After every row comes roughly how far along a hidden order it lies, from 0 to 10.
[ 13   1   7 -14   2  -1  -2  -1  11  -8   2   6  -4  -4   1   3   1   2
 -11   2  -4   3   4   3  -8  -9 -11 -13   4 -13 -24 -10   2  11   1   3
   3 -16  -8  -2 -15   5  -3   5  -9 -10  -1 -22  15  -2   3   2  10 -41
  -8 -13  15  14  29 -10  -7  -5   6  -6  -7  -8  -7  -3  -7  12   8  -1
   9   8  -7  -8  -1  -1  -6   5   5   5   0 -13  -7]  5
[  9   1   6 -18   9 -11  -1 -12  12   1   4   4  -3  -5  -2   8  -3   3
  -9   6   1  10   5   3  -3  -1 -27  -7 -18 -11 -22 -16   3   5   3   5
  -2 -17  -2   2 -14   8 -12 -10  -4  -4  -2 -15   6   3  -3  10   9 -17
  -8   9  14  10  24  -5 -11  -5   1   7  -4  -6 -17  -3  -1   7  14   3
   6   9  -8  -4  -6   5  -8 -10   4  -4  -6 -12  -7]  0
[ -6   4  -2 -10   8 -19  -2  -4  15  -5   9   3   0   4   8   6  -4   3
  -3   0  -1   7  -3  -1   8  -5 -14  -4  -4  -3 -17 -14   7   3   0   5
   1  -8   4  -5  -8   1  -3 -16   0  -3  -6 -10   1   1  -6   7  -5  -1
  -6  25   7   6  32   9  -3  -4  -8   6   7   2 -14   3  -8   7   9   0
  17 -15 -10 -14  -3   3   1  -4 -12  -5  -6  -3   4]  0
[ -9   2  -8  23  -1  -2   2   6   2   3   2  -7   3   5  -8  -4   3  -2
  14   6  17 -11  -4  17   1  -3  19  -4  30  11  17  15  -5   6   3  -6
 -10  18  -2  -5  15  -4  13  -1  18  15   0  12   0  -1  -8  -9  -9  12
   9   2 -13  -7  -9   1  11   1  -3  -1  10   2  11   1  -7  -2 -12  -1
 -17  -8   0   4   5 -11   6  26  -2   9 -10   4  10]  7
[-15   1  -7  19   1  -7   0   5  13  -9   2   0   3   0  17   1  -4  -1
  11  -3   3  -4  -8  -9  14  -6  18   2   9   9   8   0   4  -4 -11  -5
  -4  15  10  -6  13  -9  15 -15  13   9  -2   2  -9  -1 -12  -1 -19  36
   4  17 -11  -8   7  19   9   8  -8   7  18   7  11   5  -5   0  -7   1
   6 -16   9  -8   3   0   3  15 -28  -4  -8   9  17]  0
[  0   3  -1  18  -1  14   0   5   1  -5 -15 -11   1  -3   2  -8   4  -4
  18   0   7 -11  -7  -2  -1  -6  35  -2  21   3   0   9  -2   8   2  -7
  -6  15  10   2   7  -8   6  17   7  15  10  14  -6  -2  10  -5  -9   4
   4 -11  -6  -7  -1   0  14   8  11 -15   7   0  19   4 -10  -1 -14   8
 -19 -11  15  -7   1   1  -2  19  -3   9   2   5   9]  9
[ -4   3  -6  -4   7 -23   1  -5   2  14  17  -3   5  16 -16  10  -2   0
  -4  11  19  -1   1  35   4   9 -15   5  11   9   8   6   1  10   8   4
  -6   5 -16   4  -2   9   7   3   8   7 -11  -7  16   2 -21  -3  10   2
   2  10  -1   2  16  -9  -2  -9 -11   8   4  -3 -21   0  -4   8  20  -5
  -4  14 -15   9  -5 -16   8   9   4   3 -23  -5   5]  4
[ -9   3  -8  23   3   2   1   8   2   3  -2  -9   3   5   3  -2   2  -3
  16   5  18 -14  -7  17   3  -5  22   0  35  11  12  15  -3   9   3  -6
 -13  21   1  -6  14 -14  19   4  20  16  -1  11   5  -1  -5 -10  -9  24
  10  -1 -12 -13  -1   2  19   5  -3  -3  11   3  10   3 -10  -2 -14   3
 -18  -8   5   0   2  -8   5  32 -13   9 -10   6  14]  7
[ -8   3  -1  22   0   9   2   7   1  -3 -11  -9   1  -3   8  -8   2   0
  27  -5 -11  -3  -9 -13   6  -7  24  -3  -4   4   7   2  -1  -5  -1  -5
   1  14  15  -4  13  -9   1 -10  11  10   5  19 -22  -2   5   0 -21  27
   2   5 -10  -9 -16  14  11   9   4  -6  11  11  14   8  -4  -7 -22   4
  -3 -24   6  -8   4   6   2   3  -9   1   9   9   9]  4
[ -2   4  -5  17   5  -6   1  11  -1  11   6  -7   3  14  -6  -1   3  -1
   1   5   7 -10  -5  25  -1  -5 -20  -3  26  10  17  12  -4   9   7  -3
  -8  13  -5 -10  11   2  11  -7  18   9  -9  13  11  -2  -6  -8  -2  12
   8  -1  -8   0  -9  -1   6  -5  -8  -5   3   2  -6   2  -6  -1  -9  -4
  -7  -7 -18   6   3 -14   5  18   4  10   2   3   4]  7
[  2   3   1  -6  12 -17   1  -5  -1   9   1  -3   0   7  -1   9  -3   0
   0   8  11   1  -1  15   3   4 -19   4  -4   1  -9  -5   3   8   8   3
  -8  -5  -2   3  -4   3  -1  -2   2   7  -6  -6   7   4 -12   3   5  10
  -4  14   3   2  13  -1  -2  -4  -5   8   2  -2 -21   2  -3   5   6   5
  -8   3  -7  -3  -7   2   1   0   1  -7 -15  -7   5]  1
[ -1   5  -6   2  10 -19  -1   6   3  18  19  -9   5  25 -11   9   0  -2
 -10   8  15  -8  -4  35   1   3 -16   8  22  11  10   9   0  12   9   2
  -7  11 -16  -5   2   8  10  -1  13   6 -10   1  22  -1 -13  -6  -1   9
   7  10  -4   2  10  -8  -2 -12 -11   0   3  -2 -23   2  -6   5  10  -6
  -1   4 -26   9  -4 -16   7  14   1   7  -9  -5   1]  5
[-10   1  -3  17  -4   7   4   1  -3   2  -7  -1   3  -1  -1  -6   2  -1
  18  -2  -3  -2  -7  -5   6   1  17  -1   4   7  13   7  -2  -6  -2  -5
  -2  22  11   2  13  -5   1 -10   8  13   3  19 -16  -1  -1  -2 -15  23
   3   3 -11 -12 -17   9   9   7   2  -1  11   6  12   5   3  -5 -14   2
 -10 -15   6   1   3   2   2   2  -3   1   0  11  11]  4
[ 12   0   4  -3  -5  11   1   0   1  -2 -13  -2  -3  -5 -10  -5   6   0
  -2   4  -4  -3   2  10 -12  -6  15 -10  25  -5  -9   2  -3  12   5  -2
   2  -6  -5   4  -9   1   3  20 -10  -1   3  -6  10  -2  13  -3  10 -36
  -7 -26   8   7   8 -18   1  -1  13  -9  -8  -8   6  -2  -4   9  -3   0
 -10   8   7  -1   3  -3  -3  10  18  13   2  -4  -3]  10
[  0   2   3  24  -8  22   4   9 -12  -1 -22 -12   0  -5   4 -13   8  -1
  16  -7 -17  -8  -8 -18  -3  -4  42   0   5   3  16  13  -5  -3   6  -7
   4  17  15   0  12 -10  -5   9   5   9   9  27 -22  -3  21  -5 -12  13
  -1 -13 -12 -11 -32   6  13  10  13 -20   3   7  16   7  -1  -6 -32   6
 -18 -20   6   2   6   7   3  -2   6   6  20  10   4]  10
[  6   4  -2  -4  11 -13  -1   9  -2  15  10  -8   3  17  -9   7   1  -1
 -13   7   9  -8  -2  33  -2   4 -19   4  19   7   0   6  -1  12  10   2
  -8   3 -12  -3  -2   8   7   7  12   2  -6   3  21   0  -5  -7  12   3
   3  -1  -1   8   3 -10   0 -10  -7  -4  -3  -4 -24   1  -5   3   4  -3
  -7   9 -20   5  -4 -12   2   8   8   4  -2  -7  -1]  5

Next part:
[  1  17   8   3   6  -6   4   5 -15 -11  -9  13   3  17  -3  17   5   2
   4 -13  15  18  -2  -5   5  -1  -3 -17  23   3 -21  -5 -14   3 -10   8
 -14   4  21  -1  -8  -8  -2   6  -7  -3   4 -20  13 -22   5  -6  10   4
 -26 -40   1   4 -16  -7  25 -28 -10 -33   5  10  -2   0 -15]  0
[-13  10  13   1   9   6  10  -2 -11   0  -1   6   4  -2   3  25  -2   8
   0 -25  27   9   0  13 -11  -4   2  -8  28  -2  -5 -16 -12 -13  -5  11
 -15   1  16  -5   2 -11   9  20  -5   3  -3 -10   5 -13   8 -10 -10   8
 -28 -11   0   4  -5 -11  10 -38  -4 -10   6  11   3  15  -1]  3
[  4 -10   9 -11   4  -2  14  -3  -4   0  -1   2 -12  10   1  14  -4   0
  -1 -25   6  20  -5   9  -5   8  11 -17  15   8 -10  -7 -11  -1  -1  12
 -23   4   8 -13  -2 -14   6   9 -19  -5   5 -19  14  -5   0 -11  -9   8
 -39 -33  -1   5  -8 -14  19 -14  -1 -13  12   9   0  14   7]  9
[ 10  -7   8 -13   3  -8  14  -1  -4  -1  -2   4 -11  14  -3  19  -3  -2
   0 -23   6  15  -7   3  -3   5  10 -23  14  11 -13  -3 -13   1  -2  10
 -23   5  12 -12  -5 -14   2   3 -20  -7   3 -23  16 -11  -2 -14  -2   6
 -33 -38  -2   7  -5 -15  24 -10  -1 -16  14   6  -2  13   6]  10
[ -6  11  14   2   9  -4  15   0 -15  -6  -1   8   3  10  -1  22  -5   2
   4 -23  21  12  -4   2  -4  -3   3 -12  21   2 -13  -8 -12  -2 -11   8
 -25  -1  22  -4  -9 -12   4   9  -6   0  -7 -14  11 -22   2  -1   3   4
 -27 -34  -1   5 -10 -15  18 -22  -7 -22   9  10   1   6 -12]  3
[ -2  -5  12 -11   3  -5   9  -5  -4   0  -4   5  -8   9   2  25   0   2
  -3 -30   8  17  -4   9  -5   7   7 -21  16   6 -12  -9 -15  -4  -1  11
 -22   6   5  -9  -1 -14   5   7 -19  -5   7 -20  16  -2   2 -13  -4  10
 -29 -36  -2   4  -4 -16  21 -13  -4 -14  13   9  -1  15   5]  10
[  3  11   9   2   9  -3  14   4 -15  -9  -4   9   0  11  -3  16  -5  -1
   3 -17  17  14  -5  -1  -2  -3   3 -14  22   4 -19  -4  -9   2  -9   8
 -13   1  25  -5  -7 -10   2   9  -9  -2  -3 -13  11 -24   2  -3   1   0
 -30 -38   1   4 -14  -9  16 -23  -8 -23   6   9   0   4  -8]  0
[  3  14   7   3  10   0   9   4 -13  -8  -7   9   1   9  -4  16   3   3
   2 -16  14  15  -2   3  -1  -3   1 -15  26   4 -17  -7 -10  -2  -7  12
 -18   4  20  -3  -3  -9   2  15 -10  -2   3 -17  11 -16   5  -5  -1   2
 -34 -31   2   4 -11  -7  16 -29  -7 -21   9  10  -2   7  -7]  0
[-11  -6  14 -12   3  -1  11  -8  -5   2  -2   5  -4   4   7  25  -4   3
  -4 -34  12  16  -3  12 -10   8   8 -21  17   5  -8 -13 -16  -8  -1   8
 -20   4   0 -12   3 -14   9   8 -18  -5   5 -22  12   0   5 -10  -8  11
 -30 -30  -1   3  -1 -20  21 -16  -2  -1  12  10   2  21  11]  10
[ -6  10  13   6   7  -3  14   0 -15  -5  -1   8   3   9  -1  23  -5   3
   3  -6  25  10  -4   3  -5  -4   3 -14  16   4 -12  -8 -13  -3 -10   7
 -22   0  23  -3  -7 -11   4   8  -6   1  -7 -14   9 -22   3  -7   1   4
 -28 -36  -1   5 -10 -11  13 -25  -7 -20   8  10   1   6  -7]  3
[  3  15   7   2   8  -7   8   5 -18 -11  -6  11   0  16  -5  16   2   0
   4 -15  15  16  -3  -4   3  -3   0 -16  24   4 -22  -3 -11   4 -10   7
 -19   3  25  -3  -8  -9  -1   6  -6  -4   1 -15  12 -24   3  -7   7   2
 -24 -39   1   5 -13  -7  18 -23  -9 -29   6   9  -2   2 -13]  0
[  3  -7  11 -12   4  -5  13  -4  -6   0  -1   4 -10  11   2  18  -5  -1
  -2 -26   7  17  -6   6  -6   6  10 -24  16   9 -15  -7 -12  -1  -1   7
 -22   4   8 -13  -5 -14   5   3 -18  -6   2 -21  16  -7   0 -12  -3   7
 -29 -37  -2   5  -4 -18  23 -12  -4 -17  13  11   0  15   6]  10
[-11  11  16   3   8  -1  16   1 -14  -6  -4  10   6   8   4  25  -5   1
   1 -24  18  11  -3   4  -4   1   2 -12  23  -1 -16  -9 -14  -1 -11   8
 -18  -1  19  -5  -5 -14   6  12  -7  -2  -2 -13   7 -16   5  -2   1   3
 -25 -30   3   0 -13 -13  17 -27  -8 -16   7  11   3   8  -9]  0
[ 10  -8   7 -12   3  -8  14  -2  -5  -2  -2   5 -12  16  -2  21  -5  -2
   0 -26   7  18  -8   2  -3   5   9 -25  15  12 -18  -3 -10   3  -3   7
 -17   5  12 -12  -7 -15   3   2 -21  -7   1 -22  17 -10  -3 -14   1   7
 -31 -48  -2   5  -6 -16  24  -9  -3 -20  15   7  -1  10   4]  10
[ 13  11  12  -1  12   3  11   6 -10  -7  -5   5  -4   8  -8  27   1   2
   3 -13  14  15  -4   4  -3  -7   8 -16  25   5 -15  -6  -6  -3  -3  15
 -11   4  23  -5  -2  -7   2  17 -11  -1   1 -13  13 -22   4  -7  -7   0
 -28 -22   1   5 -11  -4  11 -29  -5 -22   5   6  -3   7  -1]  0
[ -4  -9  12 -10   1  -7  12  -5  -5  -1  -2   6  -6  11   3  21  -6   0
  -1 -29   9  19  -5   6  -4  11   8 -21  19   7 -15  -7 -13  -2  -4   6
 -27   5   6 -10  -5 -16   7   4 -17  -6   3 -23  12  -4   1 -10  -3   9
 -31 -41  -1   4  -8 -18  24 -15  -3 -17  16  10   1  12   1]  9
[ 11  -9   6 -11   2  -6  10  -2  -5  -2  -2   3 -11   8  -3  18  -2  -1
   0 -25   5  20  -6   5  -3   7  11 -22  16  10 -17  -4  -9  -1   1  11
 -21   5  10 -13  -4 -14   4   8 -22  -5   6 -16  17  -8  -2 -12  -7   7
 -33 -31  -2   6  -6 -13  20 -14   0 -21  12   8  -2  12   5]  9
[ -4  12  12   2   7  -4  13   1 -14  -6  -3   9   4  10  -2  24  -1   3
   4 -22  21  12  -2   0  -2  -3   1 -12  22   3 -16  -8 -13  -3 -10   8
   6   0  22  -3  -9 -10   2   8  -7   0  -5 -17  10 -22   4  -8   4   7
 -24 -26  -1   5 -13 -11  19 -22  -7 -25   8  10   0   4  -9]  3
[ -2  -7  14 -12   4  -3  15  -5  -5   2   0   2  -9   5   3  23  -6   0
  -4 -31  10  15  -5  11 -10   7  12 -20  18   8 -10  -9 -12  -6  -1  10
 -21   4   5 -14  -1 -15   8   6 -20  -4   2 -18  13  -3   1 -12  -7   7
 -33 -28  -1   4  -3 -14  20 -15  -1  -8  12   8   1  17   9]  10
[  6  -9  12  -9  -1 -15  13  -3 -10  -5  -2   8 -10  22   0  18  -6  -4
   2 -31   9  25  -8  -2   1  11   9 -23  10  11 -23   0 -12   8  -7   4
 -33   2  12  -9 -12 -15   2  -5 -19  -8   1 -24  19 -13  -4 -12   7   8
 -31 -49  -2   5 -13 -20  30  -8  -4 -31  13   8  -1   6  -5]  9
[  9  -5   8 -11   2  -9   9  -2  -6  -3  -4   6 -12  18  -3  16   0  -1
   1 -25   7  25  -5   3   0   7   7 -24  12  10 -21  -3 -11   0   0  10
 -21   6   8 -10  -5 -13   2   4 -21  -6   6 -23  17  -7  -2 -12  -2   9
 -29 -40  -2   6 -11 -13  26  -9  -3 -24  11   8  -3  11   3]  9
[  2  -8  10 -10   2  -4  12  -4  -5   0  -2   3  -9  15   1  15  -3   0
  -2 -27   4  20  -4   8  -5   8  10 -22   9   7 -14  -8 -11  -4   1   9
 -21   5   8 -11  -2 -15   6  10 -18  -5   5 -15  16  -3   0 -12  -8   9
 -32 -31  -1   5  -6 -17  19 -19   0 -11  12   8   0  15   6]  9
[  1 -14  10  -8   1  -6  10  -3  -6  -2  -3   5  -9  12   1  18  -2   0
  -1 -26   7  20  -5   7  -2  11   9 -21  15   7 -20  -7 -11  -2  -2   9
 -25   6   5 -11  -3 -13   7   8 -18  -5   6 -22  14  -4   0 -13  -4   9
 -29 -35  -1   4  -7 -15  22 -11  -1 -20  12   9  -1  12   4]  9
[ -6  10  12   2   8  -1  14   0 -15  -4  -1   8   4   7   0  22  -3   4
   3 -24  24  11  -3   5  -5  -4   3 -11  23   1 -13  -9 -12  -5  -9   8
 -17   0  21  -3  -5 -11   5  13  -5   1  -5 -14   8 -15   4  -8  -1   6
 -27 -27  -1   6  -8 -11  15 -24  -6 -18   8   8   1   9  -7]  3
[ 12  11  10  -1  10  -1   9   6 -11  -7  -3   6  -4  10 -11  16   1   3
   5 -13  13  14  -4   2  -4  -8   4 -14  23   6 -17  -4  -6  -3  -5  14
 -13   3  28  -5  -6  -8   0  14  -8   0  -4 -11  11 -24   1 -10  -3   3
 -32 -20  -2   8  -7  -4  14 -21  -5 -23   7   7  -4   6  -4]  3
[ -1  11  11   1   8  -2  11   2 -14  -6  -3   8   2   9  -2  19   0   4
   3 -24  21  13  -3   0  -2  -4   1 -10  25   2 -15  -6 -11  -3  -9  13
 -19   1  22  -2  -5  -9   2  10  -4   1  -4 -13  11 -20   4  -9   2   5
 -28 -27  -2   6 -11 -10  15 -27  -7 -21   7   8  -1   5  -7]  3
